Z709: [ 93 107  92  95  80  85  99 110 174]
Z372: [115 174 113 168 121 137 145 134 130]
Z893: [145 130  93 168 134 174 121 115 136]
Z915: [130 115 137 145  93 121 134 174 168]
Z425: [115 174  94 168 121 137 145 134 130]
perm: [ 80  85  92  93  95  99 107 110 174]
Z709
perm: [130 134 145 137 121 168  94 174 115]
Z425
perm: [113 115 121 130 134 137 145 168 174]
Z372
perm: [168 174 134 121  93 145 137 115 130]
Z915
perm: [ 94 115 121 130 134 137 145 168 174]
Z425

Z223: [ 96 106 102 148  98  98  99  99 106 111 104 143]
Z745: [155 138 138 160 139 166 160  92 159 124 139 138]
Z797: [138 122 131 137 133 121 128 111 117 132 130 132]
Z294: [ 98 100 111 102  96 106  99 148 106 143  98 104]
Z620: [136 124 129 134 136 122 128 182 118 122 130 138]
Z782: [121 115 120 112 113 126 119 112 119 138 116 126]
perm: [111 117 132 130 132 138 122 131 137 133 121 128]
Z797
perm: [138 139 139 160 138 155 138 124  92 160 166 159]
Z745
perm: [ 98 106  99 111 100 148 106  96 104 102  98 143]
Z294

Z40: [169 120 121 169 170]
Z474: [145 112 112 147 148]
Z772: [105 145 145 104 103]
Z601: [145 104 145 104 105]
Z602: [ 81 170 171  79  79]
Z24: [100 159 159 100  99]
Z980: [146 145 104 105 104]
Z161: [112 147 112 149 145]
perm: [145 112 147 112 148]
Z474
perm: [ 79  79 171 170  81]
Z602
perm: [145 104 103 105 145]
Z772
perm: [120 121 169 169 170]
Z40
perm: [145 145 104 103 105]
Z772
perm: [145 149 147 112 112]
Z161
perm: [104 145 104 105 145]
Z601

Z880: [114 128 119 140 125 136]
Z815: [138 148 142 130 130 103]
Z918: [173 139 142 136 112 115]
Z290: [127 153 124 163 145 133]
Z798: [126  93 156 104 108 140]
Z524: [112 141  99 125 120 107]
Z14: [137 125 131  84  82 123]
Z889: [ 84 137 123 132 125  82]
Z449: [136 142 173 139 115 111]
perm: [142 173 139 115 111 136]
Z449
perm: [112 115 136 139 142 173]
Z918
perm: [142 130 130 103 148 138]
Z815
perm: [123  82  84 131 125 137]
Z14
perm: [108 140 126  93 156 104]
Z798
perm: [111 115 139 173 142 136]
Z449

Z821: [137 134 107 142 141 114 153 137 141 112 140 143 140 132 139 101 136 109
 121 139 137 106 129 116 154 105 108 114 160]
Z44: [133 118 125 116 125 105 123 156  95 129 144 129 107 144 136  98 138 121
 137 152 131 140 146 127 121 130 125 133 143]
Z3: [127 105 129 156 121 136 131 130 143 152  95 125 125 133 139 121 118 130
 137 146 107 125 144 133 138  98 116 123 144]
Z614: [130 133 116 125 127 143 121 125  98 152 156 125 133 121 137 123 136 129
 139 144 118 145 107  95 105 131 129 138 144]
Z156: [125 105 152 146 130 139 116 137 131 136 144 123  95  98 144 121 156 127
 125 129 118 138 143 133 121 133 129 125 107]
Z838: [137 137  99 112 130  80 166 156 149 130 133 143 172 148 135 110 109 110
 114 136 141  96 120 120 168 109  92 120 175]
perm: [160 114 108 105 154 116 129 106 137 139 121 109 136 101 139 132 140 143
 140 112 141 137 153 114 141 142 107 134 137]
Z821
perm: [ 95  98 105 107 116 118 121 121 123 125 125 125 127 129 129 130 131 133
 133 136 137 138 139 143 144 144 145 152 156]
Z614
perm: [133 129 125 107 125 105 152 146 130 139 116 137 131 136 144 123  95  98
 144 121 156 127 125 129 118 138 143 133 121]
Z156
perm: [107 125 129 133 121 133 143 138 118 129 125 127 156 121 144  98  95 123
 144 136 131 137 116 139 130 146 152 105 125]
Z156
perm: [130 116  98 146 125 131 133 133 118 144 127 136 105 143 137 123 125 121
 144 107 121 139 129 129 138 125 156 152  95]
Z156
perm: [ 95  98 105 107 116 118 121 121 123 125 125 125 127 129 129 130 131 133
 133 136 137 138 139 143 144 144 146 152 156]
Z156

Z260: [110 119 166 130 120  83 137 133 146]
Z719: [151 100 169 122 161 101 160  87 151]
Z83: [131 119  83 166 110 120 133 137 146]
Z444: [113 166  97 149  77 170  94 102 109]
Z264: [140 126 114 139 147 142 103 128 152]
Z103: [101 143 108 149 153  88 113 115 165]
Z780: [137 132 179 155 127 162 113 151 123]
Z801: [125  94 100 113 130 149 102 133 111]
Z280: [151 100 169 122 135 122 140 120 132]
Z35: [114 130 100  94 111 149 125 102 133]
Z666: [137 132 179 155 127 162 113 151 183]
Z659: [148 159 119 158 137 125 120 132 131]
perm: [137 146 131 119  83 166 110 120 133]
Z83
perm: [ 94 100 102 111 114 125 130 133 149]
Z35
perm: [152 128 103 142 147 139 114 126 140]
Z264

Z138: [131 135 134 110 123  98 102 108 129 141  98 109 121 139 128 120 131 132
 125 110 134 128 116 134 114  91 133 129 121 140 123 160 133 129 125 114
  92 110 119 123 112]
Z325: [130 142 146 123 145 145 159 116 171 116 136 112 124 130 112 141 152 116
 143 112 123 117 144 113 142 133 135 148 121 130 128 132 139 151 137 129
 128 143 156 131 127]
Z563: [121 131 140 135 116 133 121 120 128 134 109 109  98 109 123 114  91 123
 129 129 110 141 134 125 119 133 131 112 102 134  98 139 132 129 108 123
 128 124  92 114 160]
Z903: [130 144 139 125 138 147 150 118 167 104 127 119 126 125 119 139 154 115
 143 121 125 120 142 115 147 129 130 139 134 133 131 125 143 157 135 131
 140 153 164 126 130]
Z147: [103 122 117 114 112 152 105 113 124 133 121 104 136 123 117 104 137 120
 113 111 114 146 131 127 119 121 137 138 132 121 129 145 159 147 147 100
 135 105 131 118 106]
Z109: [130 110 133 128 132 108 127 136 104 163 143 125 126 137 121 122 104 140
 118 119 126 128 120 135 106 133 135 130 103 120 119 140 107  98 123 124
 100 101  96 137 121]
Z31: [121 148 115 127 124 141 126 134 125 142 117 132 112 125 116 153 114 133
 121 114 116 153 140 119 119 135 121 125 131 134 124 142 129 119 122 107
 134 107 121 142 149]
Z742: [135 111 117 138 147 129 104 119 105 131 137 103 122 105 137 152 118 112
 121 147 113 133 106 131 117 114 159 123 112 145 104 121 136 120 146 132
 100 127 114 124 121]
Z692: [128 110 123 131 123 110 114 140  91 160 134 134 129 134 133 119 102 141
 114 129 129 133 116 139 108 128 131 121 112 120 123 135 109  98 121 125
 109  98  92 132 124]
Z301: [147 137 131 119 123 105 121 120 104 129 117 117 132 136 100 103 121 133
 114 112 122 127 106 145 113 152 105 105 159 146 111 138 113 131 114 121
 137 147 118 135 124]
Z134: [142 135 127 121 114 153 125 153 117 141 107 125 125 121 149 122 116 129
 131 140 126 142 148 113 133 116 142 121 112 115 119 134 124 121 132 134
 119 107 134 119 124]
Z538: [167 154 141 105 118 134 134 141 112 138  95 102 127 133 109  95 121 127
 124 110 116 136 132 125 126 145 117 105 143 138  97 149 111 137 120 127
 128 137 141 128 118]
perm: [128 131 110 131 134 141 121 119 140 109 114 120  91 133 114 133 128 123
 129 112 116 123 129 129 139 108 160  92 134 123 125  98  98 132 109 124
 134 102 121 135 110]
Z692
perm: [112 121 119 108 140 102 129 123 120 133 131 123 110 124  98 128 109 109
 114 134 116 135  91  98 139 128 129 110 123  92 121 125 131 134 114 160
 134 132 129 141 133]
Z692
perm: [133 121 104 136 123 117 104 137 120 113 111 114 146 131 127 119 121 137
 138 132 121 129 145 159 147 147 100 135 105 131 118 106 103 122 117 114
 112 152 105 113 124]
Z147
perm: [124 119 134 107 119 134 132 121 124 134 119 115 112 121 142 116 133 113
 148 142 126 140 131 129 116 122 149 121 125 125 107 141 117 153 125 153
 114 121 127 135 142]
Z134
perm: [100 103 104 105 105 105 106 111 112 113 113 114 114 117 117 118 119 120
 121 121 121 122 123 124 127 129 131 131 132 133 135 136 137 137 138 145
 146 147 147 152 159]
Z301
perm: [137 141 128 118 167 154 141 105 118 134 134 141 112 138  95 102 127 133
 109  95 121 127 124 110 116 136 132 125 126 145 117 105 143 138  97 149
 111 137 120 127 128]
Z538
perm: [114 147 103 112 121 113 135 104 104 133 106 147 114 121 121 129 117 146
 111 123 131 119 127 113 132 131 120 136 145 118 138 105 117 100 159 137
 137 152 122 124 105]
Z147

Z185: [133 143 122 113 113 120 135 123 138 118 124 115 123 126 111 104 158 139
 131 120 126 122 119 128]
Z753: [138 123 123 128 111 122 113 115 133 124 138 119 126 135 120 118 113 131
 158 126 143 122 120 104]
Z112: [156 120 113 152 158 143 152 123 128 155 128 136 166 146 152 116  98  85
  88 123 119 173 119 119]
perm: [120 104 138 123 123 128 111 122 113 115 133 124 138 119 126 135 120 118
 113 131 158 126 143 122]
Z753
perm: [104 111 113 113 115 118 119 120 120 122 122 123 123 124 126 126 128 131
 133 135 138 139 143 158]
Z185

Z960: [144 110 118 125 155 134 129 150]
Z85: [120 145 101 127 126 108 105 141]
Z366: [126 124 131 128 127 135 133 133]
Z506: [125 118 134 132 126 138 141 136]
Z270: [120 145 101 127 126 108 137 141]
Z547: [139 126 132 122 118 137 146 133]
Z436: [134 110 150 124 129 155 144 118]
Z914: [122 133 124 130 124 115 124 133]
Z129: [133 123 139 126 132 146 137 118]
perm: [155 144 118 134 110 150 124 129]
Z436
perm: [118 123 126 132 133 137 139 146]
Z129

Z590: [120 131 118 127 108 106 127 106 109 120 118 126 107 123 122 129 140 156
 143 117 118 153 131 126 125 133 136 125 126 126 142 119 122 120 114]
Z215: [113 124 108 124 124 142 155 124 158  94 122 140 118 102 103 156  84 103
 132 132  78 136 107 143 115 123 113 103  94 159 103 104 104 148 118]
Z540: [130 126 122 129 131 128 128 124 127 127 129 133 130 122 126 129 125 128
 129 131 125 127 131 131 123 127 129 125 130 129 123 122 125 126 124]
Z267: [118 156 141 140 123 103 159 119 124 143 113 103 122 132 115 107 103 136
  94 113 155  78 104 102 148  95 158 103 132 124 104 124  84 108 124]
Z974: [111 121 106 104 115 119 112 142 145 119 136 111 122 127 117 141 131 128
 130 147 119 139 103 124 136 144 138 150 121 136 137 152 121 126 138]
Z487: [124 113 107  94 115 104 143 158 119 122 104 140  84 102 113 103 156 136
 103 103 103 124 124  78 124 123  95 159 148 142 132 118 155 132 108]
Z287: [132 124  94 143 122 123 132 103 103 118 158 159 136 124 140 124 102 115
 148 104 119 124 155 142 113  94 107  84 156 103 113  78 108 103 104]
Z796: [132 133 132 124 127 132 128 135 134 132 124 117 126 123 118 132 141 124
 125 140 138 127 125 131 135 137 127 133 124 120 138 144 137 132 127]
perm: [144 131 121 117 126 145 111 128 124 147 138 106 121 152 119 136 141 104
 112 142 138 130 111 150 122 121 136 137 136 127 139 119 119 115 103]
Z974
perm: [155 142 113  94 107  84 156 103 113  78 108 103 104 132 124  94 143 122
 123 132 103 103 118 158 159 136 124 140 124 102 115 148 104 119 124]
Z287
perm: [122 118 155 124 123 148  78 119 104 104 140 124  95 103 124 108 136 102
 124 103  84 103  94 107 115 132 113 158 113 156 132 159 143 103 141]
Z267
perm: [123 159 104 103 143 156 124 132 124 119  84 107 122  94 140 103 104 115
 148 102 113 103  78 108 124  94 155 142 136 113 158 124 132 118 103]
Z287
perm: [122 103 103 104 102  84 143 103 148 124 158 104 124 103 124 156 132 107
  78 113 142 123 136  94 118 124  95 108 159 155 115 119 132 113 140]
Z487

Z204: [129 123 124 128 104 144 129 138 121 132 114 111 112 132 122 111 118 146
 126 137 122 147 142 133 140]
Z783: [105 133 123 137 115 154 111  84 130 134 129 109 159 107 130 145 115 143
 110 127 162 153 113 157 114]
Z735: [140 150 131 127 135 116 133 138 133 160 140 107 123 157 119 122 153 131
 136 149 106 119 165 121 153]
Z749: [137 122 129 124 121 133 123 103 122 146 147 111 118 111 112 144 142 138
 126 129 114 132 132 140 128]
Z28: [114 118 116 146 137 154 135 108 129  99 161 134 128  99 116  82  86 173
 123 103 112 108 135 154 188]
Z683: [110 133 141 139 130 120 109 144 129 129 142 110 126 138 146 140 156 136
 131 119 138 111 148 120  99]
Z123: [131 132 121 125 130 128 115 112 126 134 135 132 126 126 132 129 119 129
 132 124 154 137 112 111 108]
Z49: [135 126 126 132 108 132 132 130 128 131 119 111 112 129 124 112 125 115
 155 126 134 132 121 137 129]
Z754: [123 149 127 125 109 121 121 143 123 130 134 107 117 151 132 141 149 109
 137 124 125 140 113 116 137]
Z619: [161  82 188 135 173 108 108  86 154 155 129 118 128  99 146 135 116 116
 123 134 103 112 137 114  99]
perm: [146 108  82 135 116 118 108 129 123  99 137 103 128 116 154  99 134 112
 188 155 173 135  86 114 161]
Z619
perm: [129 135 126 126 132 108 132 132 130 128 131 119 111 112 129 124 112 125
 115 155 126 134 132 121 137]
Z49
perm: [ 82  86  99  99 103 108 108 112 114 116 116 118 123 128 129 134 135 135
 137 146 154 154 161 173 188]
Z28
perm: [142 133 140 129 123 124 128 104 144 129 138 121 132 114 111 112 132 122
 111 118 146 126 137 122 147]
Z204
perm: [116 114 123 137  82 173 103  99 118 129 135 112 155 135 128 108 188  86
  99 154 108 146 134 161 116]
Z619

Z241: [124 119 137 135 127  68 109 146 113 116 129 137 155 158 133 104 132 107
 116 151 151 125 157 154 119 150 129 117 141 169 142 149 132 117 139 104
 144 147 139 130 109 128 121 108 111 164 113 138 123 111 164 109 130 143
 130]
Z16: [134 126 155 156 117 113 141 121 131 123 118 171 133 132 116 142 134 119
 131 159 158 132 129 121 117 115 125 121 137 143 109 133 127 130 115 122
 151 135 123 142 134 142 142  88 101 154 106 131 122 115 123 156 151 128
 134]
Z249: [126 126 143 119 120  88 113 143 112 114 130 134 155 159 133 116 129 106
 126 155 153 126 161 149 115 163 136 114 134 168 130 139 132 118 136 117
 141 125 126 142 113 115 116 119 112 148 122 142 124 122 143 107 126 133
 132]
Z986: [123 127 137 122 128  98 100 139 112 123 146 135 156 159 120 119 140 108
 125 159 156 146 159 135 102 159 137 123 141 165 131 135 111 108 131 116
 132 127 122 154  91 115  99 117 111 151 118 140 122 122 143 111 127 137
 132]
Z47: [131 128 142 123 121  88 115 141 119 113 130 134 156 155 133 123 132 106
 126 158 156 127 154 151 118 159 134 115 133 171 131 142 131 121 137 117
 134 125 134 142 109 116 117 121 101 151 122 143 122 123 142 115 128 135
 132]
Z804: [124 128 142 116 119  90 112 145 112 109 130 137 155 156 134 116 133 108
 127 148 150 125 158 149 119 158 137 120 131 169 130 141 132 118 139 117
 140 126 129 140 110 117 119 117 111 145 122 137 122 123 143 111 128 136
 131]
Z596: [123 127 137 122 128  98 100 139 112 123 146 135 156 159 120 119 140 108
 125 159 156 146 159 135 102 159 137 123 141 165 131 135 111 108 131 116
 132 127 122 154  91 115  99 117 111 151 118 140 122 122 143 120 122 138
 145]
Z622: [131 128 142 123 112  88 115 141 119 113 130 134 145 155 133 123 132 106
 126 158 156 127 154 151 118 159 134 116 133 171 131 142 131 121 137 117
 134 126 134 142 109 116 117 121 101 151 122 143 122 123 142 115 128 135
 132]
Z339: [124 130 149 122 120  89 115 146 114 114 129 135 155 157 134 111 130 111
 125 150 152 127 153 150 116 160 140 117 135 168 128 142 130 118 140 117
 138 125 126 141 110 116 117 118 115 148 123 143 124 122 143 111 131 138
 134]
perm: [ 88 101 106 109 113 115 115 115 116 117 117 118 119 121 121 121 122 122
 123 123 123 125 126 127 128 128 130 131 131 131 132 132 133 133 134 134
 134 134 135 137 141 142 142 142 142 143 151 151 154 155 156 156 158 159
 171]
Z47
perm: [132 135 128 115 142 123 122 143 122 151 101 121 117 116 109 142 134 126
 134 117 137 121 131 142 131 171 133 116 134 159 118 151 154 127 156 158
 126 106 132 123 133 155 145 134 130 113 119 141 115  88 112 123 142 128
 131]
Z622
perm: [134 128 151 156 123 115 122 131 106 154 101  88 142 142 134 142 123 135
 151 122 115 130 127 133 109 143 137 121 125 115 117 121 129 132 158 159
 131 119 134 142 116 132 133 171 118 123 131 121 141 113 117 156 155 126
 134]
Z16

Z925: [127 123 139 112 129 137 137 150 135 128 128 134 142 135 126 135 123 117
 148 125 129 124 134 115 116 113 142 115 127 120 133 111 123 151 108 124
 142 147 145 128 137 135 131 128]
Z700: [129 139 123 108 137 124 148 125 134 142 127 115 113 135 128 115 127 124
 128 131 133 128 137 116 123 115 142 126 150 148 151 123 137 135 117 135
 111 145 142 134 120 129 135 108]
Z376: [141 154 115 114 140 115 150 129 136 163 126 116 101 139 139 109 141 138
 136 136 134 126 135 125 127 116 146 130 146 153 147 118 132 146 120 140
 109 139 152 130 113 122 142 111]
Z585: [129 139 123 108 137 124 148 125 134 142 127 115 113 135 128 115 127 124
 128 131 133 128 137 116 123 112 142 126 150 150 156 119 136 143 116 142
 106 141 158 136 116 126 135 137]
Z149: [129 139 123 108 137 124 148 125 134 142 127 115 113 135 128 115 127 124
 128 131 133 128 137 116 123 112 142 126 150 151 151 123 137 135 117 135
 111 145 142 134 114 128 135 128]
Z310: [130 151 119 113 144 113 153 134 136 155 118 114  98 139 140 101 137 141
 124 134 136 129 130 106 120 114 148 119 152 150 149 124 145 142 114 149
 106 146 159 133 115 128 146 115]
Z688: [137 145 125 132 142  98 171 120 131 155 126  94 108 159 153  89 131 122
 154 139 122 140 138  98 113 106 144 144 144 159 157 104 144 140 114 158
 111 152 141 132 133 132 151  89]
Z630: [133 149 122 121 141 109 150 133 136 156 123 112 102 145 147 100 138 136
 127 137 129 127 129 108 121 117 147 125 145 148 150 115 142 140 115 150
 106 145 154 131 117 129 142 117]
Z996: [138 143 127 127 137 107 148 132 135 150 126 111 113 147 151 100 133 130
 132 139 125 125 131 109 124 119 144 132 139 146 147 114 138 138 118 148
 114 138 146 132 128 129 140 116]
Z964: [132 135 125 116 130 125 139 128 134 135 127 123 123 129 131 120 128 130
 126 130 131 122 134 122 129 121 139 128 141 140 138 129 131 132 124 132
 124 134 138 133 127 128 132 128]
Z929: [129 139 123 108 137 124 148 125 134 142 127 115 113 135 128 115 127 124
 128 131 133 128 137 116 123 112 142 126 150 148 151 123 137 135 117 135
 111 145 142 134 120 129 135 128]
Z981: [127 152 114 115 133 120 150 126 137 157 125 121  98 134 132 116 146 139
 131 128 130 128 133 120 120 118 146 123 148 147 146 116 139 134 116 144
 102 150 149 125 104 130 140 120]
perm: [108 111 112 113 115 115 116 117 120 123 123 123 124 124 125 126 127 127
 128 128 128 128 129 129 131 133 134 134 135 135 135 135 137 137 137 139
 142 142 142 145 148 148 150 151]
Z929
perm: [116 146 139 131 128 130 128 133 120 120 118 146 123 148 147 146 116 139
 134 116 144 102 150 149 125 104 130 140 120 127 152 114 115 133 120 150
 126 137 157 125 121  98 134 132]
Z981

Z577: [122  68 142 110 143 102  90 146  95 151 148 132 124 130 110 159 137 149
  98 124 133 139 133 104  91]
Z297: [123  68 136 113 138  99  92 140  89 150 150 128 124 123 111 159 139 148
  93 127 134 136 130 104  87]
Z867: [124 140 132 123 128 154 170 118 147 121 145 139 128 126 132 185 106 117
 125 109 126 132 142 131 127]
Z252: [137  79 143 106 137 118 103 154 124 142 140 137 125 131  98 171 114 131
  94 108 129 145 146  98 102]
Z155: [126 118 121 128 131 154 125 132 109 123 141 147 126 185 106 117 132 127
 139 128 140 170 145 124 132]
Z470: [129 151  97 170 139 107 111 130 145 132 133 125 145 115  97 144  98 120
 142  93 164 128 165 167 124]
perm: [127 131 142 132 126 109 125 117 106 185 132 126 128 139 145 121 147 118
 170 154 128 123 132 140 124]
Z867
perm: [109 126 132 142 131 127 124 140 132 123 128 154 170 118 147 121 145 139
 128 126 132 185 106 117 125]
Z867

